Below is a small trained network, with its code and all its weights. Each question gives an input and a class and asks what happens when units are switched off, that is, made to give their printed mean instead of their output.

import numpy as np


def w(rows, s, z=0):
    codes = np.array(rows[::2]) - 128.0
    scale = np.full(codes.shape[1], s)
    scale[-1] = z or s
    return codes * scale


def f(y):
    return np.maximum(y, 0)


def log_softmax(a):
    a = a - a.max(-1, keepdims=True)
    return a - np.log(np.exp(a).sum(-1, keepdims=True))


def net(x, mask):
    res = np.array(x, float).reshape(1, 3) / 4 @ E
    y = f(res @ A[0][:, :-1].T + A[0][:, -1])
    res = res + np.where(mask, y, B[0][:, -1]) @ B[0][:, :-1]
    return log_softmax(res[-1] @ U[:, :-1].T + U[:, -1])


A, B = {}, {}
E = w([
[195,132,132,139,92,60,63,45,141,77],'x0',
[147,80,117,173,107,147,251,128,95,68],'x1',
[94,139,201,114,93,147,139,112,150,92],'x2',
],0.017)
A[0] = w([
[82,102,70,129,202,120,156,182,100,190,168],'N1',
[187,1,118,197,118,145,169,146,139,66,158],'N2',
[182,87,170,172,61,39,94,28,114,53,6],'N3',
[143,96,212,131,125,96,52,103,170,135,87],'N4',
[47,227,185,85,120,152,97,103,217,105,130],'N5',
[176,100,66,186,126,129,183,112,85,58,40],'N6',
[144,84,12,177,200,131,128,134,67,154,58],'N7',
[69,93,178,122,105,235,193,152,90,89,114],'N8',
[120,166,79,75,153,187,142,180,95,208,72],'N9',
[64,162,178,42,177,149,17,160,193,159,97],'N10',
[179,166,47,131,153,43,51,75,132,150,136],'N11',
[203,140,85,69,172,62,54,99,164,140,146],'N12',
[77,128,111,163,148,111,180,155,121,80,116],'N13',
[199,157,121,129,20,93,114,47,167,47,138],'N14',
],0.0087,0.014)
B[0] = w([
[168,210,144,139,169,113,121,126,66,129,240],'N1',
[85,138,101,169,147,172,162,110,132,125,225],'N2',
[44,149,57,191,214,196,200,58,97,89,203],'N3',
[173,73,172,71,89,126,97,159,137,176,176],'N4',
[149,182,121,172,141,115,133,108,74,143,212],'N5',
[216,225,196,49,165,9,52,186,64,213,174],'N6',
[91,167,82,194,171,182,207,27,110,115,174],'N7',
[82,59,113,130,58,174,143,129,201,116,221],'N8',
[157,178,167,100,111,66,111,178,87,159,202],'N9',
[106,169,97,142,194,145,218,47,106,79,252],'N10',
[110,73,128,74,98,176,93,225,146,162,231],'N11',
[137,90,144,100,81,145,77,163,153,129,229],'N12',
[102,107,137,82,94,165,112,131,161,151,170],'N13',
[171,164,164,105,170,104,84,159,67,155,238],'N14',
],0.011,0.016)
U = w([
[191,177,132,131,116,66,93,158,97,153,251],'0',
[82,159,97,159,133,172,159,92,118,98,25],'1',
[122,5,118,127,34,153,106,176,193,138,114],'2',
],0.018,0.0024)

Each question gives the input, the list of numbers given to net, and the class t.
The units are the neurons (one row each of A and B). Each row of codes is followed by its name. A weight is (code - 128) times the scale printed after its matrix; where a second scale follows, it is the last column's (A, B and U).
mask holds one flag per neuron, in row order. A switched-off neuron (its flag False) gives its mean, the last column of its row in B, instead of its output. The means were averaged over made-up inputs and are rounded, as every weight is.
A unit's drop is (log p(t) with every unit on - log p(t) with that unit switched off) / (log p(t) with every unit on - log p(t) with every unit switched off).
The circuit of an input: a set's keep is (log p(t) with only the set's units on - log p(t) with every unit switched off) / (log p(t) with every unit on - log p(t) with every unit switched off). Starting from the 12 units with the biggest drops (on a tie, the unit counted first), units are removed one at a time, each time the one whose removal leaves the highest keep (on an exact tie, the one counted first), for as long as the keep stays at least 0.8.
units of the circuit, in order: the units of the circuit, biggest drop first
unit that matters most: the unit with the biggest drop
k most important neurons: the k neurons with the biggest drops, biggest first
drop of u: that unit's drop, to one decimal
input [1,-7,-1], class 2: unit that matters most => N11
input [-8,-1,-1], class 0: 3 most important neurons => N9; N3; N1
input [-4,-8,3], class 1: 2 most important neurons => N10; N6
input [4,7,-6], class 0: 2 most important neurons => N6; N10
input [-1,3,7], class 2: units of the circuit, in order => N10; N8
input [-1,7,3], class 2: units of the circuit, in order => N8; N10
input [-1,-1,-1], class 0: 4 most important neurons => N3; N10; N8; N2
input [-7,-4,0], class 0: 2 most important neurons => N9; N3
input [-2,7,2], class 2: 2 most important neurons => N8; N10
input [2,3,-4], class 0: 3 most important neurons => N6; N10; N3
input [5,7,-2], class 0: 3 most important neurons => N6; N14; N10
input [-8,-2,0], class 0: 2 most important neurons => N9; N3
input [1,-1,4], class 0: 2 most important neurons => N3; N2
input [-3,7,4], class 2: units of the circuit, in order => N8
input [-1,-6,3], class 1: 3 most important neurons => N10; N6; N14
input [-7,-2,-1], class 0: 2 most important neurons => N9; N3
input [7,1,2], class 1: drop of N6 => 1.5
input [8,-4,-3], class 2: drop of N11 => 0.4
input [-2,7,5], class 2: drop of N8 => 0.1
input [2,6,-5], class 0: units of the circuit, in order => N6
